(in the rows, 128 means zero)
Each row of numbers stands for one node and depends on some of the facts below. Use the named rows to name the rest.

Named rows:
[143 135 118 126 143 104 136 131 111 121 137 107 135 145 120 152 126 138
 136 120 129 113 146 105 127 122 140 137 113 132 134 123 130 135 133]: plilom
[117  89 130  75 137 133 119 165 109  88 156 125  87 136 152  69  70 122
 115 192 198 176 127 220 102 128 183 134  73 177  62 160 119 104  50]: stoplon
[148 137 137 126 145  99 122 148 129 122 125 131 132 158 120 176 126 147
 157 121 120 125 122 135 117 117 113 132 104 137 121  95 137 138 141]: pepli
[111  99 127 116  98  98 135 106 176 152 135 116  89 116 124 119 103 124
 103 135 131 137 122 100 118 130 116 146 126 122 136 107 142 139 127]: steplon
[136 142 123 130 122 125 130 126 114 123 120 122 128 129 127 128 135 127
 129 123 131 127 134 112 126 133 131 132 127 133 133 129 134 127 140]: dopluk
[125 114 127 132 126 119 134 120 141 130 131 129 122 124 134 129 110 134
 122 130 120 131 133 132 123 126 128 131 130 127 134 129 126 126 119]: grerem
[134 136 163 162 154 141 111 130 121  95 129  91 145 140 150 154 121 139
 136 102 123 100 158 152 150 137 118 113 133 114 140 150 130 125 117]: stino
[134 144 126 130 125 129 130 127 118 120 115 124 131 129 131 128 135 126
 129 119 128 127 132 115 129 136 126 129 127 134 135 129 132 127 139]: takur
[139 125 142 114 142 110 114 147 151 120 151 155 133 145 144 168 112 152
 168 108 117 140 125 144 105 120  86 131 114 157 110  99 113 114 137]: ripos
[124 133 146 150 123 128 120 138 104 107 117  85 142 147 147 160 129 135
 128 112 127 101 148 136 145 119 133 111 137 107 137 150 135 125 119]: gatam
[123 141 130 130 114 143 125 130 125 131 140 106 130 132 126 132 141 116
 135 119 131 109 136 125 136 145 120 136 134 140 135 136 119 127 142]: stidrekil
[142 158 141 114 108 134 114 129 166 120 105 172 124 126 135 155 148 121
 168 119 129 144  96 153 142 147 100 140 121 155 127 145 109 130 160]: vakla
[105 140 142 102 148 145 140 122 122 157 124 106 124 123  94  92 153 114
 117 132 135 125  81 160 143 123 125 133 132 117 120 135 135 137 145]: stunem
[135 155 137 119  85 125 122 133 152 128 104 156 132 141 132 163 144 108
 153 134 118 132  78 161 141 138 114 134 125 137 124 134 119 138 151]: zutra
[126 129 125 139 124 118 125 146 102 130 128  96 132 148 122 147 136 138
 133 123 132 113 144 115 119 116 130 129 124 122 135 118 137 133 131]: trolo
[112 119 134 109 167 129 141 115 124 151 141 127 136 119 110 102 122 137
 118 131 120 132 103 160 131 108 128 131 126 118 125 135 125 124 122]: duvan
[133 144 129 130 128 130 129 131 118 121 116 124 131 131 131 129 135 129
 130 119 130 126 130 122 127 131 124 129 127 132 131 128 134 127 139]: sodu

How the nodes are related:
grokul: sits directly inside; tretos: refers to; samovis: points at
dribek grokul kamak; zodre grokul gatam; sodu grokul misto; drudrik grokul geska; flomer grokul dibro
fleklegin grokul mepun; gibir grokul druso; grofla grokul grukloklim; kefli grokul trifi; druvan grokul zople
trolo grokul dotriklel; pepli grokul trifi; semal grokul geska; pleske grokul vosorum; klovili grokul skaskon
kiplil grokul dragrus; rimok grokul dotriklel; gristen grokul nabreflu; klami grokul maklem; nugrem grokul zople
pletrun grokul kema; putris grokul gruragra; karul grokul tonunol; fipluk grokul vosorum; drustan grokul raser
supon grokul dibro; drobi grokul vosorum; baral grokul dotriklel; gatar grokul klivus; skisto grokul dotriklel
miroko grokul redam; lozum grokul tonunol; stoplon grokul gruragra; grebo grokul fipler; nemim grokul dibro
tonunol grokul trifi; bani grokul dragrus; gimar grokul grebo; stumel grokul klivus; trilo grokul dotriklel
dopluk grokul raser; mibri grokul vosorum; plomek grokul putris; bruklos grokul nabreflu; grorun grokul maklem
dridrur grokul befel; stidrekil grokul grebo; duvan grokul grukloklim; biflo grokul skaskon; kloses grokul mevok
kloskun grokul dotriklel; nuflilon grokul raser; kluplal grokul putris; vosorum grokul gruragra; puskin grokul rugra
rukabro grokul misto; floplim grokul klivus; dotriklel grokul zople; retek grokul misto; grukloklim grokul gruragra
vekal grokul klami; stena grokul kloses; plosir grokul gunapli; puze grokul misto; vistuflo grokul raser
sufufir grokul tonunol; kema grokul mevok; plaskim grokul kloses; plizuk grokul kema; trigrul grokul fipler
tastabrer grokul druso; steplon grokul brutun; plomal grokul nuflilon; brutun grokul raser; dibro grokul britar
leger grokul fleklegin; sevil grokul rugra; vinik grokul vosorum; vanos grokul brutun; togovil grokul dibro
stino grokul gristen; kamak grokul mepun; degran grokul putris; gegor grokul nabreflu; kluvon grokul gruda
rugra grokul trifi; gunapli grokul mepun; staflal grokul gunapli; kurur grokul putris; zufan grokul gatam
brupefu grokul brutun; grezik grokul dibro; ruga grokul gatam; gruda grokul raser; gatam grokul nabreflu
kepin grokul grorun; zutra grokul druso; biskun grokul gruragra; ripos grokul tonunol; dukla grokul butrim
getrosko grokul kamak; brigril grokul druso; traki grokul vosorum; guso grokul putris; stunem grokul putris
duzis grokul tonunol; ditegul grokul rotom; graflek grokul grukloklim; rotom grokul geska; kemus grokul dragrus
bruflun grokul gristen; grerem grokul butrim; brivol grokul dotriklel; druso grokul trifi; gabradi grokul klivus
rusten grokul kamak; plilom grokul brutun; setrom grokul redam; mastas grokul dukla; zogor grokul rukabro
stufar grokul gunapli; tosom grokul grukloklim; klatam grokul redam; podar grokul dibro; takur grokul grebo
foston grokul gatam; flibripla grokul klivus; zarok grokul kema; kuplo grokul nabreflu; skinitos grokul nugrem
redam grokul dragrus; nosul grokul druso; trenifal grokul rukabro; befel grokul dragrus; replir grokul mepun
skaskon grokul fipler; momer grokul grukloklim; skobrebus grokul putris; koske grokul nuflilon; tastel grokul klivus
tagum grokul gatam; tibin grokul gristen; vakla grokul tonunol; lagum grokul vosorum; skogri grokul gristen
venon grokul putris; flasku grokul grorun; dribek tretos skaskon; zodre tretos stoplon; kefli tretos zople
pleske tretos leger; rimok tretos befel; pletrun tretos tonunol; fipluk tretos putris; drobi tretos befel
baral tretos trigrul; gatar tretos mevok; skisto tretos degran; miroko tretos leger; stoplon tretos kema
nemim tretos leger; bani tretos gristen; gimar tretos fleklegin; plomek tretos leger; duvan tretos nugrem
kloskun tretos mepun; kluplal tretos kema; retek tretos grukloklim; stena tretos kema; sufufir tretos skinitos
plaskim tretos leger; plizuk tretos mevok; steplon tretos zople; sevil tretos trifi; gegor tretos fleklegin
staflal tretos zodre; kurur tretos leger; zufan tretos leger; grezik tretos gunapli; ripos tretos redam
getrosko tretos fleklegin; traki tretos mevok; guso tretos skinitos; duzis tretos leger; ditegul tretos dibro
graflek tretos skaskon; bruflun tretos sevil; grerem tretos rugra; brivol tretos rugra; zogor tretos kema
stufar tretos zople; foston tretos misto; flibripla tretos trifi; kuplo tretos butrim; skinitos tretos kema
nosul tretos nabreflu; tastel tretos stoplon; tibin tretos nuflilon; lagum tretos gegor; flasku tretos gristen
dribek samovis brutun; zodre samovis grukloklim; gibir samovis podar; grofla samovis karul; kefli samovis vistuflo
semal samovis ripos; rimok samovis guso; nugrem samovis dragrus; gruragra samovis tagum; pletrun samovis grezik
putris samovis grorun; karul samovis nabreflu; fipluk samovis kloskun; supon samovis dibro; grebo samovis plilom
gimar samovis rukabro; stumel samovis nemim; mibri samovis nugrem; plomek samovis kemus; dridrur samovis stino
stidrekil samovis tosom; biflo samovis supon; kluplal samovis puze; grukloklim samovis vekal; zople samovis koske
puze samovis brivol; vistuflo samovis grofla; dragrus samovis skogri; fipler samovis gatar; trigrul samovis brigril
steplon samovis pepli; misto samovis dribek; brutun samovis nosul; vinik samovis putris; vanos samovis misto
togovil samovis fipluk; kamak samovis trolo; grezik samovis dukla; zutra samovis trigrul; dukla samovis klatam
getrosko samovis vanos; brigril samovis gatam; stunem samovis gegor; rotom samovis plomal; kemus samovis maklem
brivol samovis vinik; gabradi samovis dridrur; tosom samovis gabradi; nabreflu samovis replir; skobrebus samovis britar
tagum samovis rimok; vakla samovis stidrekil; lagum samovis stufar; venon samovis skobrebus

Which node is each row?
No name comes twice in this set of rows, the named rows included.
[ 98  90 142 106 157 110 139 107 161 176 129 127  94 108 101  74 110 138
  95 144 119 152  89 145 108 107 108 136 125 103 124  92 152 141 125] | lagum
[149 115 136 123 135 113 131 144 154 122 158 157 144 152 137 178 114 146
 161 114 106 138 124 149 122 122 101 119 111 153 113 101 115 106 132] | nosul
[124 108 138 123 103 108 126 126 172 139 133 159 124 134 148 159 105 144
 143 131 101 146 107 156 109 115 100 136 126 136 133 114 114 118 124] | sevil
[120 109 136 126  97 114 127 113 184 144 116 161 109 119 142 131 106 128
 128 136 103 151 100 151 114 130 101 140 132 132 134 113 125 130 129] | kefli
[ 96  97 131  98 163 131 133 145 108 148 166 102 128 139 120 108 112 149
 122 145 145 130 114 177 113  90 135 127 116 123 107 139 119 111 100] | guso
[133  91 118  91 114 125 105 165 123  70 136 137  82 135 166  91  73 125
 124 195 206 177 159 191 103 146 192 138  64 180  82 173 118 110  50] | skinitos
[131 116 139 109 100 118 115 150 155 118 126 166 117 142 152 152 108 135
 154 143 130 155 107 167 106 121 109 128 113 152 104 118 116 115 115] | sufufir

The same nodes again, as new rows of numbers:
Known rows:
[148 137 148 115 113 117 138 130 173 112 120 118 123 141 151 132 110 103
 110 137 119  97  79 112 139 146 139 121 112]: kloskun
[150 145 135 129 116 124 138 151 157 105 107 133 115 123 153 127 115 106
 108 143 107  92 109 129 130 146 110 101 104]: bruflun
[145 171 144 123 128 125 108 129 167 135 117 175  89  92 123  98 118 101
 125 120  96  68  84 116 127 174 121  88  73]: gristen
[140 133 137 125 113 122 144 153 158  99 114 147 129 127 149 143 115 105
 105 135 123  77  95 125 137 160 111 119 112]: drobi
[136 158 151 119 129 122 100 122 171 129 127 167  90  94 114 115 120  97
 119 119 106  61  79 119 127 182 133 110  79]: befel
[138 137 143 122 121 129 125 132 153 117 121 144 112 114 138 132 115 104
 115 140 116  81  88 124 134 157 118 112 100]: drudrik
[139 130 146 118 114 129 120 138 145 123 129 168 125 102 124 128 110 105
 126 132 121  63  71 121 141 172 117 108  88]: degran
[141 125 138 133 136 126 144 141 162 108 108 125 122 135 134 133 122  91
 117 142 110  96  82 123 119 155 111 123 106]: nosul
[143 139 143 119 121 132 120 131 154 118 121 139 111 117 141 133 115 105
 117 141 127  77  86 128 128 162 122 103 102]: stidrekil
[139 136 138 125 121 120 138 139 156 102 115 132 113 122 149 137 113  97
 106 141 119  92 102 131 130 149 117 121 109]: dribek
[126 159 150 117 130 115 116 129 171 116 110 150  86 102 134 135 130  96
 107 125 119  65 100 125 115 175 128 131 100]: raser
[132 162 144 123 129 119 119 130 181 116 114 153  95 112 134 126 128  97
 106 121 110  73  91 120 125 174 126 118 101]: kloses
[139 136 143 120 121 130 125 132 151 116 121 141 114 112 137 132 115 102
 116 139 116  80  89 124 134 157 119 112  99]: trenifal
[137 137 143 120 120 131 124 131 150 117 120 143 114 113 138 132 115 102
 115 140 116  80  89 125 133 157 118 113  99]: kiplil
[137 136 143 121 121 131 125 130 152 118 121 143 114 113 137 133 116 101
 117 140 116  81  88 125 133 158 118 112 100]: mastas
[121 151 132 141 134 135 108 126 175 106 120 158  80 114 141 128 135 108
 103 114 119  58 106 136 137 180 121 101 102]: fipler
[135 167 133 123 132 121 108 129 182 112 125 160  93 109 140 130 125  95
 100 125 126  74  92 137 125 182 121 103 107]: rotom

Which node is each row?
No name comes twice in this set of rows, the named rows included.
[129 156 154 115 130 120 103 121 165 127 118 159  85  90 121 127 125  95
 117 124 117  58  91 123 117 182 131 126  86] | nuflilon
[133 157 146 122 133 118 108 124 172 123 123 166  92  97 121 116 121  92
 116 119 109  70  80 122 127 177 127 116  87] | misto
[126 156 145 123 125 136 117 129 177 114 109 152  97 113 130 129 134 107
 102 115  93  57 105 109 130 168 127 123  96] | dragrus
[141 134 141 118 115 129 127 143 154 115 121 152 125 119 141 135 114 106
 116 136 134  70  77 126 135 168 116 104 104] | tosom
[142 131 146 120 132 127 132 134 159 123 115 133 125 121 125 129 119  90
 124 142 105  93  71 117 120 159 115 123  98] | pepli
[137 132 142 119 115 126 131 142 152 115 121 156 126 114 137 135 114 105
 117 133 122  73  82 123 138 165 113 113 102] | momer
[137 134 143 121 118 131 122 124 159 115 130 139 114 119 139 130 111 104
 114 135 117  85  82 122 143 152 128 112 102] | druvan
[125 156 148 117 133 112 118 128 167 114 110 151  85  97 133 133 127  91
 107 125 122  68 100 128 112 173 126 138  98] | brutun
[136 139 140 108 115 122 135 144 152 112 126 161 137 105 128 135 109  97
 110 135 108  77  83 115 137 156 111 126 100] | vinik
[114 112 138 142 120 118 145 139 143 103 119 168 115 106 133 128 117 100
 120 120 111  80  91 124 159 157 107 124  98] | skobrebus
[143 132 152 125 124 109 136 131 153 125 112 138 107 116 142 123 115  97
 131 143 131  96  72 125 128 161 124 114 100] | klatam

The same nodes again, as new rows of numbers:
Named rows:
[119 120 118 121 109 108 121 135 142 157 111 116 121]: trenifal
[124 130 129 154 166 114 123 117 148 173 118  98 122]: nosul
[131 132 125 145 158 110 123 128 151 167 116 102 119]: baral
[124 119 136 149 120 116 129 147 144 142 106 141 124]: nugrem
[120 119 117  85  98 107 111 138 150 149 112 121 111]: tosom
[123 116 126 119 116 104 122 140 142 142 111 133 118]: supon
[131 132 126 143 158 110 124 128 150 167 116 103 120]: kloskun
[139 132 128 174 159 134 128 146 142 131 113 143 128]: plomek
[128 134 124 115 151 126 118 124 152 166 102  99 118]: foston
[119 118 128 123 121 104 123 146 148 145  93 150 121]: grukloklim
[118 120 136 158 115  93 122 136 145 164 108 142 122]: raser
[119 122 130 149 118 109 123 137 145 160 104 126 122]: gunapli
[122 118 122  98 100 108 112 136 148 149 118 116 110]: gabradi
[119 118 127 122 118 104 123 146 148 144  93 152 122]: gruragra
[115 125 134 171 115 107 128 123 138 168 113 107 125]: tonunol
[120 122 114 101 107 124 119 136 143 152 103 107 120]: ruga
[126 133 128 134 156 110 119 129 152 172 109 101 118]: flibripla

Which node is each row?
No name comes twice in this set of rows, the named rows included.
[132 129 135 132 159 109 122 129 151 156 110 124 118] | pletrun
[143 132 133 108 193 160 134  78 148 147 119 118 123] | gegor
[130 126 119 187 110 144 130 153 130 129 122 130 133] | leger
[129 130 139 141 164  97 116 136 155 164 109 121 115] | steplon
[117 106 128 145 152 114 120 141 143 142 118 145 120] | vanos
[132 128 131 105 154  94 118 121 154 162 100 124 113] | zodre
[125 118 134 160 214 135 120 132 153 153 117 125 118] | dribek
[115 122 118 122 111 104 121 141 148 158  93 135 124] | vosorum
[119 125 122 114 108 140 121 137 146 152  91 116 122] | gatam
[115 124 133 169 113 105 128 125 138 167 113 111 124] | druso
[135 138 130 206 152 137 132 130 136 151 127 110 131] | duzis

